Here is a tiny trained network, its code and every weight. The questions are about switching its units off for an input and a target symbol, where a switched-off unit gives its printed mean instead of its output.

import numpy as np


def w(rows, s, z=0):
    codes = np.array(rows[::2]) - 128.0
    scale = np.full(codes.shape[1], s)
    scale[-1] = z or s
    return codes * scale


def norm(h):
    return h / np.sqrt((h * h).mean(-1, keepdims=True) + 1e-5)


def f(y):
    return y / 2 * (1 + np.tanh(0.7978845608 * (y + 0.044715 * y**3)))


def softmax(a):
    e = np.exp(a - a.max(-1, keepdims=True))
    return e / e.sum(-1, keepdims=True)


def log_softmax(a):
    a = a - a.max(-1, keepdims=True)
    return a - np.log(np.exp(a).sum(-1, keepdims=True))


def net(x, mask):
    ids = ['ΓΛΩβητ'.index(c) for c in x.split()]
    T = len(ids)
    res = E[ids] + P[:T]
    u = 0
    for l in range(2):
        r = norm(res)
        for j in range(2):
            rows = slice(2 * j, 2 * j + 2)
            q, k, v = (r @ M[l][rows].T for M in (Q, K, V))
            z = softmax(np.where(np.tri(T) > 0, q @ k.T / 2**0.5, -1e9)) @ v
            o = O[l][rows]
            res = res + np.where(mask[u + j], z, o[:, -1]) @ o[:, :-1]
        u += 2
        y = f(norm(res) @ A[l][:, :-1].T + A[l][:, -1])
        res = res + np.where(mask[u : u + 8], y, B[l][:, -1]) @ B[l][:, :-1]
        u += 8
    return log_softmax(norm(res)[-1] @ U[:, :-1].T + U[:, -1])


Q, K, V, O, A, B = {}, {}, {}, {}, {}, {}
E = w([
[103,55,199,202,93,73,191,102],'Γ',
[114,101,70,188,142,115,28,228],'Λ',
[135,109,84,237,112,48,196,148],'Ω',
[97,98,195,107,10,90,11,146],'β',
[201,97,44,146,8,78,142,148],'η',
[178,76,106,46,167,81,113,109],'τ',
],0.012)
P = w([
[118,41,172,126,161,95,90,134],'0',
[90,42,120,144,125,187,167,141],'1',
[173,111,133,177,160,50,44,113],'2',
[152,172,156,207,166,173,77,58],'3',
[69,131,112,109,147,20,112,148],'4',
[30,116,63,100,140,165,161,80],'5',
[144,213,166,121,175,49,139,183],'6',
[179,229,191,152,168,188,153,136],'7',
[79,207,125,53,160,22,160,156],'8',
[10,129,78,93,156,166,179,98],'9',
],0.014)
Q[0] = w([
[62,12,63,65,129,100,157,150],'L0H0',
[49,131,73,110,113,118,125,69],'L0H0',
[9,107,66,117,124,214,162,92],'L0H1',
[207,214,165,193,155,209,102,57],'L0H1',
],0.012)
K[0] = w([
[201,158,195,154,144,117,110,172],'L0H0',
[199,175,162,129,139,186,160,150],'L0H0',
[178,102,186,222,146,170,102,150],'L0H1',
[33,5,90,164,114,153,126,122],'L0H1',
],0.016)
V[0] = w([
[122,117,116,99,170,96,127,79],'L0H0',
[192,107,84,68,79,119,124,122],'L0H0',
[161,124,56,137,212,104,195,119],'L0H1',
[90,160,163,98,253,144,82,146],'L0H1',
],0.012)
O[0] = w([
[88,143,111,136,140,120,97,70,193],'L0H0',
[68,131,98,112,86,47,133,97,209],'L0H0',
[109,7,31,118,126,135,115,31,253],'L0H1',
[187,151,145,213,142,83,94,64,94],'L0H1',
],0.011,0.0044)
A[0] = w([
[126,203,225,53,156,175,83,44,156],'L0N0',
[169,154,117,91,30,220,199,125,129],'L0N1',
[67,169,76,122,162,167,65,101,98],'L0N2',
[187,157,166,147,106,12,104,140,87],'L0N3',
[230,134,58,82,180,83,65,165,39],'L0N4',
[174,146,140,21,147,46,108,95,2],'L0N5',
[104,36,125,81,255,105,148,103,91],'L0N6',
[100,137,194,109,201,72,98,143,83],'L0N7',
],0.0083,0.0076)
B[0] = w([
[165,106,95,217,86,120,145,230,142],'L0N0',
[70,155,152,155,227,178,55,198,171],'L0N1',
[211,122,45,156,53,110,184,171,150],'L0N2',
[2,122,149,77,222,195,72,155,177],'L0N3',
[84,58,96,126,136,113,247,114,148],'L0N4',
[187,200,116,121,111,89,47,64,129],'L0N5',
[207,185,173,167,73,142,102,201,253],'L0N6',
[137,101,33,152,225,218,159,99,127],'L0N7',
],0.0071,0.0049)
Q[1] = w([
[131,110,92,120,194,44,103,162],'L1H0',
[113,204,112,148,104,219,153,100],'L1H0',
[168,93,125,176,202,67,51,124],'L1H1',
[125,58,157,92,129,2,72,91],'L1H1',
],0.0095)
K[1] = w([
[166,215,47,48,217,121,230,82],'L1H0',
[53,94,205,192,4,253,80,71],'L1H0',
[245,164,82,164,71,149,20,176],'L1H1',
[227,35,157,92,126,13,27,204],'L1H1',
],0.0058)
V[1] = w([
[139,113,142,176,65,95,255,96],'L1H0',
[195,104,170,51,148,95,120,126],'L1H0',
[177,116,98,126,84,90,53,203],'L1H1',
[148,98,220,80,106,104,137,103],'L1H1',
],0.01)
O[1] = w([
[119,152,125,163,90,138,71,181,74],'L1H0',
[2,195,68,173,154,152,133,57,161],'L1H0',
[158,157,168,177,97,70,172,87,255],'L1H1',
[99,170,34,185,142,164,117,175,119],'L1H1',
],0.0088,0.0056)
A[1] = w([
[148,125,155,161,101,118,156,141,112],'L1N0',
[123,157,145,135,138,153,138,152,84],'L1N1',
[189,128,151,175,81,148,141,114,9],'L1N2',
[105,152,67,142,101,97,102,2,124],'L1N3',
[126,86,103,124,94,177,128,113,60],'L1N4',
[135,115,122,134,125,200,115,134,98],'L1N5',
[102,146,110,67,83,116,135,153,85],'L1N6',
[138,93,111,117,116,171,119,97,66],'L1N7',
],0.027,0.015)
B[1] = w([
[165,102,85,121,97,115,97,134,135],'L1N0',
[123,150,126,148,104,149,51,137,134],'L1N1',
[195,8,25,123,37,43,136,141,132],'L1N2',
[117,248,110,65,133,100,131,12,252],'L1N3',
[214,145,222,70,239,93,123,125,134],'L1N4',
[73,109,89,213,147,161,135,32,135],'L1N5',
[58,98,188,92,89,204,192,130,154],'L1N6',
[195,38,212,144,243,115,116,158,132],'L1N7',
],0.017,0.037)
U = w([
[59,136,97,211,121,243,76,51,6],'Γ',
[164,110,213,122,239,152,158,79,107],'Λ',
[149,91,48,100,83,106,110,121,187],'Ω',
[140,233,173,117,118,156,65,190,140],'β',
[48,117,184,62,85,206,193,109,158],'η',
[107,238,125,65,130,120,115,2,149],'τ',
],0.0057,0.0019)

Each question gives the input, a string of symbols that net reads in full, and the target symbol t.
The units are the heads (2 rows each of Q, K, V and O) and the neurons (one row each of A and B). Each row of codes is followed by its name. A weight is (code - 128) times the scale printed after its matrix; where a second scale follows, it is the last column's (O, A, B and U).
mask holds one flag per unit, layer by layer, with each layer's heads first. A switched-off unit (its flag False) gives its mean, the last column of its rows in O or B, instead of its output. The means were averaged over made-up inputs and are rounded, as every weight is.
A unit's drop is (log p(t) with every unit on - log p(t) with that unit switched off) / (log p(t) with every unit on - log p(t) with every unit switched off).
The circuit of an input: a set's keep is (log p(t) with only the set's units on - log p(t) with every unit switched off) / (log p(t) with every unit on - log p(t) with every unit switched off). Starting from the 12 units with the biggest drops (on a tie, the unit counted first), units are removed one at a time, each time the one whose removal leaves the highest keep (on an exact tie, the one counted first), for as long as the keep stays at least 0.8.
units of the circuit, in order: the units of the circuit, biggest drop first
top k neurons in layer l: the k neurons of layer l with the biggest drops, biggest first
which heads matter: for each layer, one digit per head in row order, 1 if its drop is at least 0.15 and else 0, layers parted by /
drop when u is switched off: that unit's drop, to one decimal
input η Ω β Γ, target Λ: which heads matter	01 / 00
input Λ Λ Λ, target Λ: which heads matter	11 / 00
input τ τ Λ Λ η η, target Ω: which heads matter	11 / 00
input τ Λ Λ Λ Γ, target Λ: units of the circuit, in order	[L0H1 L0H0 L1N3]
input Λ η τ η η η η Ω τ Ω, target Λ: which heads matter	11 / 00
input Λ Γ τ η, target Γ: units of the circuit, in order	[L0H1 L1N3 L1N5 L0N1]
input η Λ η Λ, target Ω: top 2 neurons in layer 1	[L1N3 L1N2]
input β Ω τ Ω η Ω, target Λ: units of the circuit, in order	[L0H0 L1N3 L1N4]
input η η τ Γ τ η, target Γ: units of the circuit, in order	[L0H0 L1N3 L1N5]
input τ τ τ Ω τ τ Λ η τ β, target η: units of the circuit, in order	[L0H1 L1N3]
input η η η η Λ Ω τ Λ τ Ω, target Ω: units of the circuit, in order	[L0H0 L0H1 L1N3 L1N2]
input τ β τ Ω Ω τ, target Λ: which heads matter	10 / 00
input β β τ Ω η τ Ω Λ Ω, target Ω: which heads matter	10 / 00
input η τ τ η β τ, target η: top neuron in layer 1	[L1N3]
input τ η η τ τ τ τ η Γ Γ, target η: which heads matter	01 / 00
input β τ τ Λ τ Γ, target Ω: units of the circuit, in order	[L0H1 L0H0 L1N3 L1N2]
input τ Γ τ Λ, target Γ: units of the circuit, in order	[L0H1 L1N3 L1N5]
input β τ Λ Λ β Λ η τ, target Ω: which heads matter	00 / 00
input τ η τ Ω τ τ Ω Γ η Λ, target Γ: units of the circuit, in order	[L0H0 L1N3 L1N5]
input η Γ Λ Λ β Λ Γ η, target Ω: which heads matter	01 / 00
input τ τ η Λ Λ τ, target Ω: which heads matter	10 / 00
input τ Γ Ω τ, target Γ: which heads matter	01 / 00
input β τ Λ Ω Γ β, target Λ: which heads matter	10 / 00
input τ Ω β η η, target η: top 2 neurons in layer 1	[L1N3 L1N6]
input τ β τ τ β Ω Ω, target β: top 3 neurons in layer 1	[L1N3 L1N1 L1N6]
input Γ τ τ Γ τ η τ Ω, target η: drop when L0H1 is switched off	1.1
input Λ τ τ η η τ η Γ Ω τ, target Γ: drop when L0H0 is switched off	0.9
